Each row has a class, written after it.
[ -77 -300  247  233  -73 -144  262  140  -35  176 -530 -421 -124  518
  -62  147 -123  -53   83 -259  116 -421   81 -116 -186    4 -268  382
  198 -139 -113  321  339    3   62  148 -345  272 -228  250    7]	(82)
[ -71  -54  209 -273  -78 -134  189 -162 -442 -253 -107  190  213 -300
  -76 -116  286  149  -16 -257  144 -209  193 -104  230   25  223  -61
  111  -84   -8 -214  -69 -328 -125  177  -75 -240  345  222 -296]	(82)
[-115  -61  382 -196   65 -292  527 -301 -419 -294 -214   28  139 -183
  -76 -107  358 -147  137 -249  122 -194  185  -50  297  -58  249 -144
   89 -137 -246 -192   96 -287   40   73 -190 -157  374  130 -305]	(62)
[  18 -429  310  177 -353  -64  160  344  -66  128 -311 -383    0  569
   17  157  -92  312  -68  -61  309 -610  138 -283  -30 -156 -386  238
  102  -84  101  336  183  -28  142  329 -241  185 -214  162 -165]	(4)
[ -73 -333  404  207 -268  -80  114  254  -70  253 -399 -465  -44  552
   62  199 -168  122 -119  -91  190 -595   94 -342 -146 -197 -424  416
   64 -273  102  351  332  -52   66  211 -233  116 -268  167  -73]	(74)
[ -19 -290  308  274 -149 -122  279  205   -6  189 -438 -384  -78  564
  -32   72 -133   46   49 -165  130 -534   82 -147 -167 -104 -277  344
  181  -89 -164  343  341   21   43  172 -278  261 -328  289  -25]	(62)
[-107 -223  383  230 -333  -81  263  158  -38  236 -371 -418  -93  536
  115  157 -248   73  -14 -180  173 -613  -59 -248  -70 -186 -364  356
   90 -326   36  310  387   26  112  248 -344   51 -175  190  -29]	(34)
[ 108 -124  423 -297  222    4  325 -175 -457 -336 -165  -10  203  -62
 -177 -110  333  288  111 -199  197 -293  281 -161  389 -181  266  -61
  103 -163 -189  -46   86 -392   36 -202 -169  -81  282  324 -339]	(104)
[ -84   57  257  568 -449 -597  379 -395  -33  420  122  163 -260  473
 -673 -163  493 -350  -30  184   46    5 -142 -454  218 -152 -544   38
  -65 -170 -267   82  241 -120 -268 -238 -208   98 -292  468   89]	(74)
[  37 -362  276  325 -214  -76  217   93  -65  130 -425 -415  -37  550
  -21   94 -131  130   39 -161  157 -537  111 -305 -258 -138 -366  372
  219  -13 -114  306  385  -94  157  278 -254  127 -318  286  -86]	(23)
[ -57 -111  341 -187   -6 -328  469 -268 -399 -256 -264  -26  151 -141
 -140 -110  321  -75  178 -230  163 -219  250  -27  251  -47  220 -143
  115   49 -280 -122   55 -271   95  227 -147 -118  415   95 -337]	(62)
[ -22 -118  197  418 -326 -514  398 -476   14  346   44  157 -222  251
 -795 -186  485 -302   70  175  162  -35 -116 -477  235  -69 -379   96
  -62  196  -47  -58  146  -42 -103 -211 -159  146 -191  332  -23]	(23)
[  78 -168  325 -316  120  -84  264 -138 -407 -321 -139   35  126  -98
 -162  -75  315  163  135 -213  104 -232  193 -142  316  -59  317  -90
   86 -186 -220  -59  181 -326  112  -75 -186 -146  271  232 -301]	(131)
[ -52  -64  259  436 -300 -449  404 -396   49  369  -23  155 -278  258
 -876 -150  509 -310  -15  157  119   28 -106 -476  207 -118 -385  135
  -33  212  -49  -24  132 -146 -134 -212 -154  105 -121  392  -50]	(82)
[ -24 -132  268 -178  -46 -187  306 -381 -426 -244 -270  -52  170 -182
  -46 -115  293  -91  162 -303  108 -179  195 -146  285 -115  101  -74
   62   22 -169  -94   69 -282   49   68 -222 -167  416   31 -371]	(34)
[  19 -696  382  -80  538  434  -65  -60 -483  -80  -78  117 -170 -248
  -96 -229   85   30  223  -80  108  344 -268 -193 -425 -457  118  272
  202  346  165 -481  495  193   58  374    6  213 -219  673 -391]	(34)
[  22  -32  227  578 -404 -440  276 -411  -13  352  114  206 -275  441
 -718 -128  492 -256  -22  181  110   36  -77 -513  157 -205 -520  132
   42   72 -203   62  304  -80 -296 -242 -104  102 -153  488  -16]	(74)
[ 150  -90 -369  -83 -540 -134  219 -536   83 -209  375 -160 -192   35
 -171 -375  203  108  283 -125 -405 -280 -571 -367  327   73 -439  184
  -15  367 -545 -340  291 -123  305  129 -183  -40 -286   94    8]	(34)
[  49 -480  330  -14  564  399 -156  -62 -410 -119  162  136 -234 -145
  -94 -188  178   66  232   20  154  283 -178 -150 -307 -334  165  166
  193  496  -13 -473  441  160  -22  244  191  295  -63  738 -384]	(82)
[-136 -272  327  329 -274 -193  -21  127  105   12 -439 -533 -156  635
  129  214 -139 -183   79 -103  220 -559   83 -259   33 -149 -242  392
   40 -215 -214  315  122  101  166  351 -208  236 -265  141 -100]	(131)
[   0  -71  196  502 -363 -427  491 -261   71  433   98  228 -240  458
 -899 -221  395 -205  -11  148 -142   59 -140 -426  150  -84 -408  188
  -95   95 -107   -2  227   31 -291  -49 -184  129  -60  408  -15]	(104)
[ 109   86 -375  142 -353  -57  402 -757    5 -240  118 -203 -292   95
 -201 -262  201 -216  252 -115 -283 -180 -588  -92  333  114 -439  304
  379  259 -586 -357  315 -119  232 -153 -193  -38 -287  198   99]	(131)
[  96    8 -176  -17 -493  -36  360 -654    0 -184  195 -127 -130  126
 -182 -176  208   15  297 -216 -296  -92 -489 -129  150   12 -558  278
  207  444 -492 -469  290  -82  329  202  -83  -94 -180  128   59]	(74)
[ -75 -101  302  -94    9 -215  338 -370 -430 -270 -218  -22  134 -182
  -34  -74  284  -94  133 -223  115 -240  226   -5  356  -56  162 -101
  154  -88 -151 -139    9 -256   46   31 -122 -159  373  141 -331]	(4)
[ -66 -196  276  288 -116 -177  217  159  -18  147 -526 -426 -108  575
  -36   52 -181    2   47 -209  190 -410   92 -119 -139  -90 -198  293
  241 -281 -165  401  138  -86  -42  177 -309  336 -325  303   63]	(104)
[  17 -500  369  -22  519  389 -139 -100 -361 -111  155  124 -202 -117
 -131 -226  103  -23  252  -19  204  294 -205  -77 -356 -333  161  184
  190  419  -28 -456  438  193   40  257  136  250   13  768 -363]	(131)
[  -7 -249  218  422 -279 -488  399 -272   68  531  143  130 -263  434
 -822 -228  466 -161  -75  274 -153   28 -272 -420  161  -66 -481  220
 -102  169 -100  -61  189   60 -225  -63 -186  152 -138  420  -76]	(34)
[  38 -132  373 -273  191  -88  284 -195 -357 -326 -163   28  151  -92
 -148 -106  360   84  167 -254  224 -226  222  -77  408 -150  294  -57
   35 -222 -206 -108  145 -295  107 -204 -213  -89  254  234 -313]	(131)
[   1 -493  301  -33  458  253  -89  -29 -350 -119  133  186 -248 -162
  -79 -319  157  131  317   12  263  308 -285   42 -438 -432  248  -10
  261  397 -108 -527  428  168  194  358  112  379 -123  819 -353]	(131)
[  66 -106  212  343 -266 -451  412 -235   84  476  150  160 -258  503
 -865 -176  453 -251 -118  187 -101  -56 -231 -434  190    3 -491  214
 -106  -56 -104   81  274  -13 -314 -114 -260  125 -211  440   37]	(131)
[  90 -142  325 -317  172  -70  285 -170 -306 -413 -236   11  213 -155
 -115 -108  341  194  189 -232  150 -262  229 -127  421 -171  289  -16
   47   19 -308  -94  106 -276   11 -224 -125  -28  252  178 -314]	(62)
[-130 -285  414  402 -167 -173   69   53   67  -13 -524 -483 -158  616
   42  300 -100 -133   48 -119  243 -625  156 -263   60 -165 -257  324
   94 -274 -200  322  181  -32  103  166  -95  295 -167  208 -105]	(23)
[ 111   19 -435  126 -388 -125  376 -715   20 -291  211 -183 -330  -38
 -150 -290  209 -152  240 -116 -277  -45 -589 -170  319  120 -385  269
  372  209 -657 -396  288 -124  134 -104 -145 -114 -381  160  152]	(23)
[ -52 -502  299  -45  388  235  -53  -16 -343   -6  173  112 -311 -228
 -143 -294  134  -20  281   -2  128  390 -330   68 -479 -344  209   83
  293  352  -43 -549  479  178   90  362  124  273  -98  712 -299]	(131)
[ -66 -203  321  170 -277 -159  185  166    6  207 -412 -477  -92  528
   35   93 -165  112   96 -198  185 -413   57 -198 -245 -204 -323  345
  206 -155 -131  256  311  -42  161  259 -370  151 -306  297   36]	(74)
[ -44  -50  216 -225  -31 -147  283 -229 -483 -223   23  120  157 -192
  -79 -118  302   50  -19 -166   93 -266  167  -32  262   71  185    5
  119 -269  -46 -230   -5 -304  -43  197 -103 -319  269  241 -270]	(131)
[ -67 -284  398  178 -294   -2  196  249  -12  185 -382 -418   -1  532
  -79  207 -102  147  -46  -88  225 -618  156 -385  -84 -233 -392  433
  100 -145   37  358  320  -63   81  218 -216  118 -227  199 -100]	(62)
[  74 -675  386 -177  546  325 -111  -17 -475  -79   32  186 -174 -304
  -59 -294  106  161  160   41  154  225 -276 -215 -484 -426  166   67
  170  469   70 -461  415  149   33  452   74  301 -239  765 -400]	(62)
[  40 -586  395  -82  479  385 -173  -49 -422 -124  117  167 -222 -243
 -122 -163  173   97  307  -28  225  402 -136 -150 -281 -356  221  147
  149  542  100 -537  322  208    6  405  169  285   -6  684 -415]	(82)
[ 126   66 -313   84 -474  -92  400 -833  -61 -194  186 -208 -282    5
  -70 -289  169 -108  245 -206 -283 -137 -574 -217  305   98 -494  236
  342  270 -559 -351  299 -217  227  -72 -161 -107 -254  147  112]	(74)
[  66  -85  308 -240  182  -39  257 -128 -367 -414 -179  107  169 -124
 -141 -162  248  238  200 -307  209 -215  260  -71  403 -174  413 -115
  154 -221 -207  -89  169 -309   41 -196 -224  -96  291  290 -276]	(104)
[ -51  -20  231  362 -382 -518  456 -387  137  351  124  123 -263  308
 -822 -183  454 -205   31  129  165  -87  -92 -381  214  -91 -361   85
   48   95  -84 -122   83  -37 -134 -184 -206  166 -137  407    6]	(104)
[  -2 -501  356  -26  478  331 -146  -52 -404 -108  177  159 -272 -281
 -114 -212  153   55  284  -40  247  292 -149  -59 -268 -349  171  102
  181  498   22 -505  433  221   -7  240  180  265  -27  764 -337]	(82)
[  70 -686  320  -80  431  348 -225  -53 -496 -177   16  203 -177 -228
  -39 -206  135   55  281   -7  195  221 -282 -178 -438 -395  125  102
  257  461   88 -416  461  184   72  402   59  326 -330  721 -410]	(4)
[-114   56  200  474 -366 -549  357 -401   50  359   92  311 -256  290
 -773 -107  490 -266   81  183  213   18  -81 -380  184  -94 -344   48
    3  149  -56  -93  125  -72 -128 -200 -137  138 -137  386   16]	(4)
[ -42 -536  358 -101  471  184   47  -20 -352 -114   66  168 -321 -318
  -85 -268  153   80  357  -43  192  370 -323   35 -397 -419  307  -50
  121  469 -106 -578  428  213  197  402   90  373  -18  680 -403]	(82)
[  53 -589  357  -24  394  248  -92    5 -346  -82   99   54 -294 -152
 -165 -315  111   73  284   58  202  377 -325   -1 -442 -398  202   28
  298  481  -81 -473  410   92  160  463  123  296 -118  761 -333]	(131)
[ 121   -8 -350  112 -342 -127  467 -750  -59 -241  137 -196 -235  -57
  -55 -231  214 -171  275 -133 -304  -73 -565 -140  276  149 -481  231
  307  259 -607 -374  338 -138  221  -20 -133  -80 -296  100  106]	(23)
[   8  -39  260 -225   46 -180  338 -339 -445 -297 -137  -37  150 -114
 -136 -196  327   18  126 -242  136 -285  239  -67  183  -65  231  -99
  192  -37 -134 -129   22 -388   91  148 -165 -154  337  197 -314]	(104)
[  13 -130  279  435 -378 -512  402 -327  -17  493    9  181 -312  425
 -837 -253  391 -204  -37  175 -106   91 -232 -437  148 -132 -417  153
  -86   65 -111   20  197   36 -279  -72 -186  121 -150  520   52]	(74)
[ -63 -111  196 -365 -184 -152  270 -127 -550 -244  -36  154  173 -271
 -192 -109  380  196   58 -231  178 -250  178  -86  262   14  111  -37
   74  -84  -73 -280  -22 -315  -61  200 -116 -276  287  228 -292]	(23)
[  96 -205  338 -310  169  -98  321 -152 -380 -299 -225   42  150 -165
 -160  -50  388  269  173 -234  122 -188  250  -48  363 -170  253  -75
   71  -74 -213 -137  112 -298   90  -79 -196 -106  334  195 -367]	(23)
[  67 -154  334 -231    6 -257  363 -320 -411 -250 -160  -45  124 -133
 -100 -152  285  -51  130 -259  100 -247  204 -117  194  -34  212 -184
  108    0 -134 -129  133 -323   66  192 -242 -175  404  135 -342]	(131)
[  54 -725  351 -168  517  410  -84  -13 -507 -134   63  146 -218 -289
  -72 -284  136   91  263   -4  175  311 -316 -182 -387 -418  152  159
  163  514   22 -442  457  228   86  394   67  299 -295  680 -397]	(62)
[  -7 -179  301 -343    7  -96  315 -110 -416 -115  -37  118  307 -205
 -188 -259  295  282  -84 -193  143 -315  174 -192  256  -43   81   -2
   59 -127  -39 -171   37 -341  -79  164  -59 -167  261  325 -310]	(62)
[ -12 -517  331   28  496  237  -61  -24 -306  -63  195  176 -225 -169
  -19 -272  115  129  232   58  164  302 -272   40 -438 -393  218   -1
  234  356 -123 -526  372  171   98  341  162  339 -119  748 -413]	(4)
[  49  -19 -360  -99 -539  -52  327 -443   31 -278  208 -188 -120   76
 -239 -345  216   60  327 -256 -260 -222 -470 -288  436   67 -369  226
  134  305 -515 -332  338  -76  376   60 -281  -76 -261  110   45]	(82)
[-197 -311  321  296 -269 -236  -64  192  124   33 -477 -532 -105  580
   80  287 -160 -213  109 -124  161 -522  177 -261   27 -131 -246  358
   82 -292  -72  322  210   81  108  321 -245  211 -178   50  -77]	(4)
[ -36 -115  372 -158   90 -232  385 -301 -452 -235 -311  -35  209 -125
 -135 -153  314  -12  141 -308  126 -223  281 -147  312 -169  133  -55
   70 -113 -212  -97  158 -310   12   76 -235 -174  354  224 -318]	(23)
[ 191    2 -343   -5 -477  -56  293 -698   21 -182  129 -212 -231    0
 -180 -333  131  -46  234 -138 -325 -171 -549 -270  180   42 -495  244
  258  441 -603 -315  341 -176  226  -15 -152 -125 -225  171   98]	(62)
[  93   47 -391  173 -442  -48  433 -799  -52 -203  153 -165 -208    2
  -94 -251  160 -209  239 -117 -306 -129 -623 -217  274  167 -559  233
  288  280 -537 -322  289 -199  264  -41 -154  -77 -300  112   88]	(34)
[-112   79  189  440 -406 -421  403 -414   -9  391   51  266 -270  296
 -775 -189  466 -195   56  145  149   92 -201 -394  196 -154 -408  109
  -32  102  -93 -138   81 -106 -117 -192 -124  114 -126  471   60]	(34)
[  32 -527  345  -17  396  324 -240  -39 -358 -128  150  105 -221 -118
 -154 -224  147  113  258   -7  275  355  -91 -194 -383 -452  104  136
  243  548  -21 -509  385  177  -25  300  192  251  -86  751 -326]	(4)
[  54 -671  367 -171  500  312 -136  -24 -423 -131   27  131 -226 -273
  -82 -240  189   37  300   -2   86  238 -271 -196 -414 -453  147   91
  160  458    8 -410  532  202   94  362   35  350 -271  689 -372]	(62)
[  60 -761  376 -115  514  349 -222   -1 -423 -208  -43  135 -206 -307
  -33 -222  173   49  259   15  155  265 -306 -152 -309 -464  118  121
  131  481   27 -469  430  184  121  320   93  342 -226  666 -483]	(4)
[  81 -154  290  542 -376 -478  270 -348   33  367  152  116 -329  490
 -760 -116  561 -179   -3  286  133  -25 -150 -487  173 -212 -529   42
  -15  165 -270   43  257 -140 -192 -139  -59  175 -177  479  -87]	(23)
[ -19 -195  162  400 -441 -430  362 -259   93  507  243  108 -238  422
 -820 -202  477 -199  -57  244  -79   76 -259 -481  120  -61 -570  170
  -82   63  -52  -24  198  -53 -201  -84 -248   92 -188  388  -19]	(34)
[  -8   56  267  558 -408 -460  350 -330  -30  412  116  221 -367  498
 -818  -69  527 -254  -49  235   89   25 -178 -499  184 -136 -442   38
   27   61 -234   94  261 -175 -272 -203 -106  110 -195  472    9]	(82)
[ 162   69 -341   85 -386  -92  391 -808  -63 -180  200 -144 -275   86
 -188 -271  215 -128  197 -143 -318 -191 -583 -313  265  115 -551  289
  321  331 -589 -326  370 -177  120  -41 -105  -56 -318  186   96]	(4)
[  15 -455  322  -56  418  380 -201  -71 -395  -95  173  194 -215 -261
  -91 -220  109  148  282   12  270  352 -161 -101 -379 -395  174  180
  256  531   29 -567  352  201   61  331  195  226  -64  782 -358]	(74)
[ 157  -90 -345 -167 -592  -24  243 -527  -64 -242  260 -179 -120   13
 -249 -339  148  104  326 -188 -218 -164 -478 -313  342   60 -505  169
   57  458 -620 -285  187  -74  385  257 -279 -121 -234   99  -42]	(104)
[ -37  -64  325 -186   94 -262  499 -328 -456 -307 -185    4  168 -133
 -108 -141  412  -28  119 -305  135 -269  276  -99  311  -38  237 -151
   88  -60 -154 -139  104 -358   73   42 -212 -148  388  150 -335]	(82)
[ -45  -21  213 -277  -22 -125  277 -173 -470 -198    5  154  205 -250
  -85 -204  331  291  -61 -196  174 -281  176  -62  173  -65  106  -32
  165 -210  -25 -245   38 -479    2   55  -91 -265  272  355 -255]	(74)
[  23  211 -335  129 -369 -132  551 -773    9 -180   44 -149 -295    0
 -154 -254  147 -169  310 -211 -291  -42 -604 -150  325  103 -377  200
  333  163 -583 -374  362 -159  298  -68 -187  -50 -223  176  210]	(82)
[ -35 -453  321   19  479  385 -130  -68 -367  -71  206  154 -263 -227
 -174 -205  125   83  310  -11  197  351 -178  -52 -307 -387  139  139
  271  436   20 -566  412  128  -31  233  163  301  -40  799 -319]	(34)
[  -5  -95  335 -157   27 -124  250 -266 -288 -318 -162   23  255 -225
   24 -151  232  -27  120 -169  162 -234  208 -115  218  -93  301 -103
  136  131 -153 -126    9 -283  118  158  -96 -215  371  117 -405]	(62)
[ 143   22 -364   41 -419  -34  366 -771  -60 -239   96 -119 -249   -9
 -175 -295  189  -94  304 -166 -263  -12 -576 -221  291   80 -433  212
  333  377 -541 -334  211 -127  283   27 -173  -59 -304  176   98]	(4)
[ 143 -274  375 -378  110  -21  220 -173 -391 -396 -173  -13  147 -182
 -183 -103  344  181  145 -221  130 -286  177 -185  358  -97  376  -26
   86    1 -155  -50   76 -359  128  -37 -113 -124  245  158 -416]	(131)
[ -30 -575  295  -62  387  169  -66  -73 -351  -95  146  125 -342 -278
  -95 -321  151   47  386  -61  208  478 -306   28 -423 -418  245  -44
  272  343 -152 -523  479  169  172  281   74  361 -113  717 -301]	(74)
